Below is a small trained network, with its code and all its weights. Each question gives an input and a class and asks what happens when units are switched off, that is, made to give their printed mean instead of their output.

import numpy as np


def w(rows, s, z=0):
    codes = np.array(rows[::2]) - 128.0
    scale = np.full(codes.shape[1], s)
    scale[-1] = z or s
    return codes * scale


def f(y):
    return np.maximum(y, 0)


def log_softmax(a):
    a = a - a.max(-1, keepdims=True)
    return a - np.log(np.exp(a).sum(-1, keepdims=True))


def net(x, mask):
    res = np.array(x, float).reshape(1, 6) / 4 @ E
    y = f(res @ A[0][:, :-1].T + A[0][:, -1])
    res = res + np.where(mask, y, B[0][:, -1]) @ B[0][:, :-1]
    return log_softmax(res[-1] @ U[:, :-1].T + U[:, -1])


A, B = {}, {}
E = w([
[9,233,156,116,147,118,90,145],'x0',
[135,109,102,149,131,108,139,199],'x1',
[63,60,154,237,124,88,193,85],'x2',
[106,171,136,164,105,189,121,83],'x3',
[106,71,210,101,2,200,199,149],'x4',
[180,112,162,197,123,155,103,183],'x5',
],0.0092)
A[0] = w([
[129,252,114,105,205,141,58,183,187],'N0',
[69,94,109,200,206,75,171,69,150],'N1',
[134,214,139,101,190,114,166,136,43],'N2',
[28,141,141,88,32,120,140,188,179],'N3',
[44,148,203,160,131,123,114,162,245],'N4',
[105,110,180,53,67,130,123,188,251],'N5',
[169,108,42,151,250,155,166,104,238],'N6',
[76,1,132,140,156,213,226,100,136],'N7',
],0.0084,0.0026)
B[0] = w([
[2,81,178,123,183,67,122,165,249],'N0',
[186,172,159,176,177,194,113,83,214],'N1',
[93,158,158,136,125,104,137,165,172],'N2',
[186,123,134,123,145,158,83,61,205],'N3',
[177,103,59,63,167,116,105,84,200],'N4',
[185,166,21,140,175,116,166,87,204],'N5',
[172,144,107,154,134,192,102,55,219],'N6',
[144,65,178,146,30,54,251,164,205],'N7',
],0.0091,0.012)
U = w([
[192,119,57,55,194,182,89,93,253],'0',
[254,199,72,105,135,144,171,94,109],'1',
[89,111,143,101,101,59,174,151,22],'2',
],0.0084,0.0025)

Each question gives the input, the list of numbers given to net, and the class t.
The units are the neurons (one row each of A and B). Each row of codes is followed by its name. A weight is (code - 128) times the scale printed after its matrix; where a second scale follows, it is the last column's (A, B and U).
mask holds one flag per neuron, in row order. A switched-off neuron (its flag False) gives its mean, the last column of its row in B, instead of its output. The means were averaged over made-up inputs and are rounded, as every weight is.
A unit's drop is (log p(t) with every unit on - log p(t) with that unit switched off) / (log p(t) with every unit on - log p(t) with every unit switched off).
The circuit of an input: a set's keep is (log p(t) with only the set's units on - log p(t) with every unit switched off) / (log p(t) with every unit on - log p(t) with every unit switched off). Starting from all 8 units, units are removed one at a time, each time the one whose removal leaves the highest keep (on an exact tie, the one counted first), for as long as the keep stays at least 0.8.
units of the circuit, in order: the units of the circuit, biggest drop first
k most important neurons: the k neurons with the biggest drops, biggest first
drop of u: that unit's drop, to one decimal
input [7,2,4,4,6,2], class 1: units of the circuit, in order : [N0]
input [5,-7,0,2,-1,4], class 2: units of the circuit, in order : [N6 N0]
input [-3,-5,7,2,-6,-5], class 1: units of the circuit, in order : [N0 N1]
input [6,1,-1,3,-1,-2], class 2: 2 most important neurons : [N0 N6]
input [1,-4,-4,-2,0,0], class 2: 4 most important neurons : [N6 N1 N4 N3]
input [6,-8,1,5,7,-2], class 1: 2 most important neurons : [N0 N7]
input [-5,-8,8,-6,-2,-6], class 1: 3 most important neurons : [N1 N0 N7]
input [3,-8,2,-8,5,-2], class 1: 2 most important neurons : [N0 N5]
input [8,-7,0,-6,-7,-2], class 2: 2 most important neurons : [N0 N2]
input [-1,-8,2,-8,0,-8], class 1: 3 most important neurons : [N0 N1 N4]
input [1,-3,7,0,6,-4], class 1: 2 most important neurons : [N0 N3]
input [2,-2,2,-6,6,2], class 1: 2 most important neurons : [N0 N5]
input [-5,6,7,-4,-3,-2], class 1: 2 most important neurons : [N1 N0]
input [-4,-7,7,8,6,2], class 2: units of the circuit, in order : [N7]
input [-1,3,-2,-1,8,-5], class 1: 2 most important neurons : [N5 N0]
input [8,8,7,6,-4,6], class 0: drop of N4 : 0.3
input [1,5,7,-6,7,2], class 1: drop of N2 : 0.1
input [5,3,-6,-2,-8,7], class 2: drop of N3 : 0.0
input [2,0,-3,-6,-6,5], class 2: drop of N0 : 0.6
input [2,-5,-5,8,-8,8], class 2: most important neuron : [N0]
